Table B holds the same points as the rows below and some others, measured another way and shuffled. Each row below is followed by which row of B it is.
B (72 x 36):
[-36 86 -111 131 98 -70 -41 135 -22 37 -99 -94 -13 -174 112 108 48 16 104 46 -200 -95 -13 -97 -58 32 -34 40 101 -6 79 -88 -52 -4 -5 -17]
[10 -114 -58 102 16 -188 63 -24 -41 46 -96 -62 34 -60 144 -35 -34 0 -17 -32 -29 -42 -12 20 -307 7 -80 30 -12 -60 120 40 -86 -98 -76 -163]
[-153 -201 -50 -93 59 -326 -28 55 -125 -47 -23 15 171 -33 238 -66 -26 -46 -269 -52 187 242 -43 188 -370 -29 -21 -17 62 -98 270 181 -85 -243 -83 -145]
[64 48 -31 165 -121 99 106 -77 12 195 -196 33 -46 -16 -79 39 -11 125 247 -136 -382 -312 -32 -93 -262 216 -10 54 97 24 94 -249 -115 116 -240 -30]
[32 337 87 -64 -76 362 31 -25 4 258 -222 0 97 48 -344 66 115 128 216 -75 -532 -244 -78 -170 222 310 83 92 318 -12 69 -162 -32 250 -99 201]
[10 142 -5 -75 31 -27 11 67 -58 60 65 -27 128 -39 -25 86 3 -9 13 48 -66 -35 33 -42 40 47 -17 38 53 -38 -27 -12 79 10 161 -19]
[-25 49 6 -300 38 -36 72 13 -121 -17 160 116 251 87 -32 -53 -64 -25 -158 -6 109 174 23 102 -17 12 -25 76 51 44 25 36 74 -6 215 50]
[18 176 99 -199 -139 333 88 -74 -64 210 -87 206 200 209 -374 20 24 113 85 -120 -304 -56 -81 -84 2 284 54 131 201 8 20 -124 48 213 -52 211]
[18 45 -77 -2 46 -32 69 33 3 158 174 36 76 48 127 -19 -238 19 119 -94 68 27 166 -14 -201 -15 -58 -25 -32 -6 -28 -148 -76 -39 93 -15]
[-28 -47 -25 -140 38 -197 44 39 -124 -39 86 58 194 22 96 -12 -50 -33 -188 9 174 172 -8 116 -174 -39 -63 47 6 -35 60 114 59 -99 117 -68]
[-40 -110 -155 53 198 -138 29 55 19 9 90 -135 -14 -136 259 -85 -127 -77 89 35 3 10 141 -75 -189 -105 -103 20 -104 40 40 -69 -152 -124 168 -107]
[-52 -62 -44 -17 44 -215 -14 66 -88 -36 15 -56 95 -116 111 67 49 -54 -90 71 3 1 -9 9 -176 5 -35 27 -18 -65 70 73 47 -123 85 -161]
[-60 -21 -122 125 140 -153 -66 185 -87 -37 -127 -7 66 -88 157 96 31 0 -70 64 29 180 -102 -47 -162 -70 -110 101 78 -66 69 105 10 -59 -2 41]
[-86 0 -177 -135 138 -53 -28 197 -39 61 415 35 226 8 81 38 -58 -143 -64 90 188 243 173 -86 -98 -51 80 -64 -73 -130 -77 5 -22 -138 413 -49]
[-69 0 45 -304 24 -128 32 19 -141 -8 138 111 276 104 30 -48 -92 -26 -230 -38 205 248 16 161 -102 -2 -27 38 60 -26 80 122 78 -92 140 5]
[12 137 95 6 7 68 16 -20 -48 100 -220 34 -12 8 -15 69 -131 141 177 -89 -205 -115 -31 -50 -49 79 -174 154 106 110 18 -140 78 113 -137 144]
[-74 -199 -222 -83 212 -289 17 150 -42 -29 430 -54 202 -34 298 -89 -129 -211 -183 106 400 333 202 9 -270 -206 -12 -80 -204 -147 -29 148 -94 -290 435 -211]
[31 98 -7 82 -24 -103 17 33 -81 -1 -207 -53 20 -139 2 124 114 61 24 35 -236 -188 -112 -12 -58 96 -57 92 123 6 91 -26 61 47 -90 -61]
[-165 -61 -28 -287 120 -97 -64 133 -127 5 167 72 336 100 25 -48 6 -108 -305 34 239 437 -8 58 -88 -22 46 13 85 -168 110 260 10 -172 219 33]
[-141 -97 -176 -131 155 -132 -52 192 -67 -12 321 38 200 -35 145 21 -34 -142 -120 86 191 272 115 -40 -191 -64 49 -35 -66 -97 11 37 -36 -182 321 -66]
[-58 -79 -115 6 117 -290 -17 122 -66 -37 170 -56 81 -120 269 47 -94 -78 -68 60 178 92 105 36 -231 -108 -71 -24 -94 -48 23 26 9 -189 174 -173]
[-33 -28 -89 33 48 -239 16 66 -47 36 60 -73 78 -104 202 16 -43 -30 -49 -8 45 -3 60 63 -218 -14 -13 -50 18 -73 116 9 -71 -141 28 -175]
[-29 24 -25 47 -26 -50 29 9 -67 69 -230 30 59 -31 24 10 35 86 -7 -94 -189 -45 -115 47 -196 122 -23 65 197 -8 212 -32 -87 21 -225 15]
[47 95 122 -48 -101 -19 99 -142 -31 148 -135 -17 18 3 -9 -9 -125 116 138 -149 -214 -262 37 59 -133 149 -80 44 82 70 98 -154 0 46 -167 -64]
[39 293 130 -118 -74 230 63 -60 -53 189 -257 72 125 107 -231 13 -4 169 94 -142 -331 -108 -108 -3 137 223 -23 126 321 47 111 -92 12 219 -176 231]
[-24 -8 50 -192 74 -2 47 -29 -71 8 64 50 100 39 21 -35 -158 2 32 -10 14 47 72 -18 -77 -13 -145 131 -61 110 -44 -53 92 -2 163 49]
[100 122 7 64 5 9 84 -18 -42 61 -131 -5 11 -23 -14 57 -60 87 124 -13 -159 -142 -29 -56 -40 37 -148 135 42 70 -38 -90 67 111 -7 38]
[-120 169 -89 -197 177 56 -93 206 -27 39 276 -55 154 -105 14 98 4 -100 56 126 -66 70 152 -141 179 17 69 -10 41 -7 -53 -97 34 -37 390 56]
[-117 -46 -192 -44 206 -220 -73 231 -40 11 323 -63 170 -83 261 30 -79 -146 -109 95 259 277 158 -26 -144 -136 20 -86 -60 -147 7 83 -62 -229 327 -109]
[2 -33 -180 287 135 -264 -49 193 -23 15 0 -132 -17 -181 274 143 -17 -43 38 102 66 27 27 -104 -232 -120 -108 -2 -61 -139 -19 56 -18 -138 75 -156]
[141 358 102 -103 -108 378 155 -134 -2 236 -247 9 120 101 -390 -37 101 148 179 -101 -529 -286 -102 -99 270 299 43 138 322 54 61 -143 -45 326 -80 201]
[204 336 61 144 -122 127 170 -116 -4 177 -327 -3 -75 -24 -100 59 -73 242 293 -158 -433 -425 -68 5 54 182 -127 128 237 168 48 -293 -9 295 -271 110]
[114 273 86 12 -116 147 92 -64 -61 106 -297 -3 47 -33 -245 104 142 143 127 -28 -449 -318 -153 -56 128 236 -27 148 242 56 58 -111 78 240 -137 80]
[-4 69 -7 -25 57 -98 -14 96 -66 79 87 7 144 30 69 82 -105 -7 -29 19 125 129 51 -28 -89 -41 -84 31 -2 -104 -58 75 92 -65 140 -12]
[-128 -100 -153 -153 120 -184 -36 180 -85 22 333 59 275 38 149 -10 -54 -140 -222 46 308 368 100 39 -226 -74 69 -74 -31 -183 45 145 -45 -223 286 -89]
[11 14 -59 -114 51 -175 85 21 -48 73 244 32 151 43 192 -60 -237 -20 -45 -74 225 111 168 121 -191 -72 -59 -47 -41 -10 13 -40 -37 -110 159 -90]
[-121 -73 -5 -75 92 -207 -72 100 -109 -24 -16 -7 136 -44 149 47 -33 -33 -142 23 115 186 -20 43 -187 -36 -76 43 29 -78 103 138 52 -157 35 -50]
[2 -25 48 -76 -34 -177 78 -81 -27 122 103 -40 72 -1 148 -42 -204 11 38 -109 50 -101 156 95 -252 31 -59 -52 -55 -17 65 -70 -28 -125 3 -191]
[-93 -228 -120 -71 109 -265 26 48 -92 -75 80 -8 139 -55 214 -89 -22 -99 -193 27 164 196 10 82 -331 -75 -43 21 -58 -49 147 126 -86 -204 101 -160]
[-33 -129 -197 47 124 -293 19 126 -51 -41 210 -79 107 -129 254 4 -17 -128 -108 92 173 109 91 11 -262 -108 -13 -49 -108 -103 38 70 -72 -202 228 -231]
[47 -89 -144 58 77 -200 94 63 -116 -89 -60 71 119 -4 140 -31 -10 0 -165 23 135 186 -111 79 -249 -97 -137 127 20 4 66 115 -12 -26 37 -14]
[24 -74 10 11 -34 -84 129 -141 -16 105 -144 -27 10 -6 94 -130 -119 67 66 -153 -144 -147 19 76 -290 83 -81 39 47 56 184 -94 -154 -26 -185 -104]
[25 183 78 -26 -54 52 45 -32 -99 18 -343 49 20 -54 -97 78 60 162 72 -70 -349 -193 -170 35 20 167 -97 178 251 148 144 -123 67 179 -226 137]
[39 21 -12 -35 -30 -51 103 -37 -105 5 -197 61 129 26 -41 -45 59 66 -106 -53 -111 14 -152 85 -130 82 -58 125 164 18 156 56 -25 63 -111 26]
[-1 -87 -51 204 45 -256 -19 70 -97 -66 -263 -63 -21 -153 166 114 63 31 -41 58 -61 -35 -143 -14 -267 -30 -165 121 15 -39 92 100 59 -67 -131 -111]
[-102 -72 60 -313 46 -133 13 -11 -92 26 251 43 218 62 76 -53 -163 -77 -121 -20 192 155 148 83 -157 -10 -31 -6 -85 -21 20 46 71 -167 227 -96]
[-74 214 222 -212 -84 195 -31 -68 -89 123 -324 39 111 31 -256 69 80 141 66 -94 -420 -162 -139 -21 127 282 -8 148 301 59 168 -63 97 151 -205 177]
[46 332 45 158 -26 195 -19 35 8 164 -373 -111 -75 -150 -161 179 136 157 299 -15 -594 -390 -113 -187 183 235 -24 117 286 48 77 -208 5 229 -200 127]
[74 203 74 -197 -102 66 148 -105 -67 141 -27 78 182 108 -127 -66 -64 101 -11 -147 -137 -95 -5 131 22 164 18 36 206 50 112 -91 -23 117 -48 50]
[-73 -115 -82 -106 122 -217 -1 85 -102 -103 138 8 111 -80 177 15 -60 -81 -104 80 143 133 49 29 -195 -90 -97 65 -103 30 11 38 63 -136 213 -95]
[-86 -88 -40 -190 62 -221 8 76 -136 -29 127 77 267 62 116 -46 -44 -66 -285 -4 268 320 -12 148 -209 -51 -17 10 38 -110 114 203 17 -167 124 -62]
[-32 127 -91 -119 137 32 -21 168 -42 51 285 56 141 7 44 97 -137 -46 72 71 91 137 149 -112 27 -55 -50 42 -50 13 -159 -103 95 -3 354 92]
[-153 -231 -191 -118 212 -303 -58 213 -86 -39 433 62 229 29 327 -25 -201 -180 -220 69 515 489 180 34 -366 -224 -47 -61 -199 -153 -32 159 -20 -324 370 -122]
[66 94 -40 -47 31 37 95 -2 -38 73 24 8 115 24 -48 -17 -31 12 36 4 -84 -24 16 -48 -15 37 -51 82 41 9 -23 -35 -2 66 131 24]
[-53 90 -208 -234 181 -15 8 239 -70 23 506 119 315 84 61 5 -103 -138 -144 93 317 401 167 -23 24 -113 63 -32 -25 -81 -122 26 10 -75 528 82]
[99 227 74 -130 -72 207 139 -110 -22 167 -81 26 112 74 -225 -34 -13 93 133 -82 -311 -206 -5 -44 110 192 -6 100 162 71 19 -144 -3 193 14 94]
[59 -46 -146 -87 118 -175 128 52 -38 45 385 62 173 92 226 -97 -298 -73 -59 -21 381 237 215 71 -227 -182 -110 -20 -168 -15 -112 -8 -34 -121 337 -76]
[1 112 -99 -89 117 -125 10 133 -52 -17 268 -36 101 -106 132 91 -89 -63 30 98 77 4 152 -27 19 -72 -47 3 -67 36 -102 -95 87 -47 339 -62]
[83 230 123 217 -106 48 9 -67 -10 122 -449 -150 -162 -206 -97 207 102 177 325 -23 -596 -561 -111 -141 30 234 -110 132 164 81 66 -216 88 178 -296 -37]
[106 263 32 -103 -3 230 119 -56 1 155 -17 -6 80 36 -189 -7 -40 71 195 -29 -300 -199 44 -112 181 137 -34 111 116 97 -62 -182 14 206 126 124]
[-75 102 -135 -175 166 -73 -21 168 5 106 464 -66 190 -39 156 2 -151 -133 10 54 172 144 282 -43 23 -67 77 -128 -51 -86 -61 -68 -62 -149 435 -77]
[-215 -230 -179 -174 249 -372 -101 231 -104 -105 388 4 222 -60 385 -32 -150 -195 -273 91 481 475 164 89 -305 -224 -29 -71 -141 -115 64 177 -32 -363 349 -143]
[6 141 166 -109 -37 25 18 -51 -90 87 -183 61 74 60 -55 63 -126 132 63 -95 -118 -58 -43 28 -28 89 -156 143 115 71 27 -44 149 81 -113 112]
[62 237 79 -115 -42 104 67 -20 -66 111 -71 40 133 49 -152 57 -15 87 58 -38 -185 -99 -29 -16 108 129 -42 101 157 30 -5 -65 94 141 31 100]
[-54 55 48 2 3 9 -19 11 -59 103 -234 2 67 -4 -17 33 2 82 28 -75 -189 -19 -90 -20 -113 117 -55 86 175 -31 152 6 -24 17 -178 62]
[40 136 32 -117 26 -46 58 6 -56 44 113 20 74 -15 49 58 -167 36 91 -13 -3 -80 114 12 -9 0 -116 64 -25 101 -81 -138 121 30 159 2]
[149 263 -13 -65 21 220 163 -56 10 140 14 25 49 50 -124 -34 -126 93 234 -54 -241 -183 75 -89 146 79 -91 126 83 164 -96 -246 -8 233 137 157]
[-73 -90 -95 67 111 -184 -39 131 -98 -41 -84 48 70 -43 189 53 -57 10 -81 8 100 198 -65 12 -271 -75 -135 96 26 -23 81 70 10 -92 -30 21]
[40 213 65 -154 44 265 76 -53 -16 132 -125 -9 112 60 -216 -58 7 63 124 -27 -317 -85 -27 -118 206 140 -42 155 177 80 16 -79 -12 189 77 197]
[108 191 82 167 -117 82 76 -89 -42 87 -472 -56 -83 -118 -152 120 138 183 207 -50 -546 -433 -195 -76 -4 234 -95 175 223 94 117 -153 39 223 -314 31]
[63 105 -120 240 21 -167 27 96 -60 -33 -234 -86 -52 -223 115 147 124 68 66 53 -242 -214 -123 -19 -95 39 -79 82 131 29 101 -77 -5 58 -117 -74]
[-52 -159 -93 79 -3 -154 40 18 -52 89 -41 58 84 27 144 -39 -82 13 -47 -103 50 98 -13 43 -438 28 -35 0 19 -94 156 19 -132 -124 -136 -97]
Rows of B count from 0, top down.

[-166 440 -29 108 124 -152 333 -126 64 12 -4 -140 -129 97 37 88 48 200 -345 -8 -74 141 -55 140 38 65 75 -187 -126 126 -58 -220 -45 -97 179]
34
[-28 282 -78 -147 23 20 -35 17 -279 -206 218 -9 9 -60 56 21 14 100 -216 -113 -6 4 -158 -94 -107 34 37 22 -89 65 121 -28 134 -43 -65]
8
[-78 81 70 -32 -45 239 -12 -47 195 32 30 21 112 125 -208 -208 19 24 -181 236 -68 -65 -25 -19 155 -7 -2 -4 -62 30 -29 -81 74 67 -86]
69
[-66 271 -256 25 5 245 121 -6 311 -23 -16 28 118 32 -125 46 -65 -44 -109 20 130 145 -227 139 118 -85 46 76 -59 88 -66 -39 117 57 137]
1
[-156 196 24 -29 6 148 47 -27 136 4 32 -15 34 -22 -107 -38 42 106 -230 105 -87 58 -124 129 91 -65 15 -20 -66 88 -21 -127 165 -65 -19]
41
[-27 168 110 149 141 -149 374 -82 303 129 -141 -151 -38 202 -142 -70 -33 91 -205 135 -42 68 51 115 157 -22 170 -117 4 88 -110 -50 -121 73 213]
19
[-206 117 195 -32 50 -100 70 -49 -60 39 -2 -64 -114 -22 -52 -79 127 185 -290 132 -237 47 29 101 46 71 -3 -195 -130 83 5 -213 140 -183 -102]
25
[-138 -357 382 277 167 -670 488 -10 184 291 -396 -59 -478 208 137 -73 49 -142 104 26 -71 210 421 140 81 363 -100 -317 245 50 -240 150 -450 -235 343]
29
[173 252 -488 -32 67 9 89 130 -165 -208 -54 13 98 -82 45 155 -114 -135 51 -186 249 214 -274 -96 -119 35 193 128 -180 112 74 56 221 110 177]
37
[91 -6 -354 -114 49 17 -44 259 -110 -208 -49 93 47 -347 139 234 -126 -188 200 -330 262 268 -353 105 -125 -141 128 272 65 117 85 281 317 -71 177]
10
[-47 205 15 -140 -52 154 -71 -39 1 -76 134 24 120 18 -33 -175 19 109 -191 96 -97 -95 -62 -40 92 -13 73 26 -98 73 78 -15 88 -41 -112]
15
[-29 171 -201 -91 66 161 -149 125 -298 -280 165 20 23 -243 139 172 -51 -25 -104 -242 203 75 -358 -50 -153 -123 39 183 -38 31 154 48 269 -3 24]
51
[-260 115 321 120 81 -304 277 -112 -74 143 -101 -119 -297 117 11 -71 183 203 -321 172 -301 100 194 77 18 251 -82 -338 -84 102 -106 -286 -65 -229 28]
9
[76 -184 -199 -68 32 103 -186 185 -102 -164 -56 116 56 -190 128 4 -110 -252 190 -156 268 55 -194 -70 -19 -52 67 208 13 -2 113 260 161 17 52]
36
[97 -379 -75 -6 79 87 -170 286 -206 -159 -104 85 -22 -241 41 82 -111 -316 232 -163 314 120 -230 -113 -143 -87 2 261 146 -32 69 271 248 102 91]
6
[-292 269 223 191 126 -294 358 -127 48 148 -155 -168 -278 27 133 48 148 266 -340 89 -250 168 79 233 68 110 29 -285 -88 165 -116 -277 -57 -285 189]
2
[1 136 -100 -82 -67 277 -52 -2 216 -56 67 77 186 43 -51 -153 -64 -38 -51 69 67 -61 -119 -3 155 -81 69 147 1 57 22 118 31 48 14]
24
[47 106 -197 -171 -44 155 -121 104 -189 -199 136 97 95 -77 -34 -14 -33 -83 -26 -79 93 43 -188 -128 -92 41 -2 127 -59 47 94 71 212 29 -76]
26
[139 38 -106 -47 -11 -23 198 29 232 31 -73 40 107 201 -226 -157 -84 -122 40 101 42 66 43 -48 96 97 97 22 21 75 -72 140 -42 136 86]
53
[-109 -105 234 121 89 -78 144 -27 275 153 -207 -65 -60 41 -1 -157 5 28 -82 162 -66 2 81 148 217 -58 112 -67 38 57 -64 37 -71 -73 122]
27
[-245 204 250 6 124 -197 133 -91 -180 -27 122 -116 -229 29 31 7 120 221 -392 3 -172 24 22 57 -40 101 -64 -237 -60 36 20 -216 -2 -166 -51]
71
[99 -313 163 76 51 -16 53 145 61 39 -189 1 -9 -4 -40 -125 -72 -171 139 75 97 19 14 -80 35 -40 81 144 190 27 -44 241 2 103 154]
42
[-167 291 -96 -3 -7 107 157 -63 265 28 18 12 16 55 -96 1 21 64 -202 56 -41 128 -105 186 121 7 -16 -57 -60 108 -77 -109 58 -87 66]
30
[-185 95 151 42 17 50 108 -70 150 80 -25 -26 -60 97 -121 -113 74 79 -233 179 -124 30 23 83 112 56 -55 -123 -44 53 -74 -155 25 -64 -15]
39
[-92 -317 137 -5 -19 93 -122 30 172 41 -63 132 -40 81 -20 -239 -22 -225 83 101 97 -79 95 -44 161 96 -128 3 92 -78 -15 176 -113 -21 -52]
33
[-20 287 -218 28 -11 246 82 24 115 -86 18 10 110 -13 -15 58 -55 -12 -101 -15 123 105 -244 25 25 -82 67 148 -27 111 -30 -6 120 61 165]
35
[118 61 -259 -88 30 114 -89 154 -106 -193 -3 49 129 -188 109 50 -115 -112 85 -162 209 71 -264 -48 -37 -124 180 235 -27 75 120 206 205 40 100]
61
[22 119 39 -14 -21 223 65 -35 289 20 22 -7 173 139 -168 -195 -63 15 -120 171 12 -83 -55 -10 180 -106 112 102 36 53 -29 70 -16 136 46]
22
[-181 227 130 -34 102 -104 64 -74 -177 -71 129 -88 -130 17 11 -16 85 181 -352 7 -116 0 -32 12 -22 70 -8 -178 -129 29 63 -191 57 -107 -81]
13
[-61 66 -74 -62 0 270 -78 -18 293 -40 56 64 153 37 -96 -137 -77 -67 -86 59 120 -65 -132 67 204 -129 50 90 -22 -10 34 89 36 60 -25]
4
[-175 262 109 103 34 -113 321 -112 278 118 -66 -65 -108 125 46 -38 38 136 -203 66 -120 100 57 196 145 56 25 -116 52 144 -133 -45 -169 -160 212]
12
[50 -301 224 -104 -37 123 -146 71 100 -8 28 93 87 64 -100 -304 -57 -141 68 126 35 -172 70 -127 126 -23 0 127 163 -46 38 275 -51 79 -96]
67
[-331 166 324 341 205 -587 610 -147 212 287 -332 -209 -465 106 221 95 139 214 -255 42 -241 279 238 361 110 201 12 -396 46 185 -237 -196 -298 -376 404]
47
[-182 394 -34 -12 98 -119 146 -64 -166 -102 112 -90 -132 -49 113 116 69 201 -333 -103 -77 112 -125 91 -58 53 28 -136 -138 105 45 -190 80 -167 47]
52
[143 198 -333 -303 -22 -83 -105 129 -427 -290 183 95 77 -121 26 21 -29 -49 -10 -201 46 91 -161 -180 -188 159 89 49 -192 85 191 86 266 -39 -146]
16
[-64 -403 276 366 223 -603 493 66 215 280 -531 -97 -419 108 149 15 -13 -201 186 4 52 276 290 162 76 221 22 -204 228 67 -236 174 -331 -142 468]
62
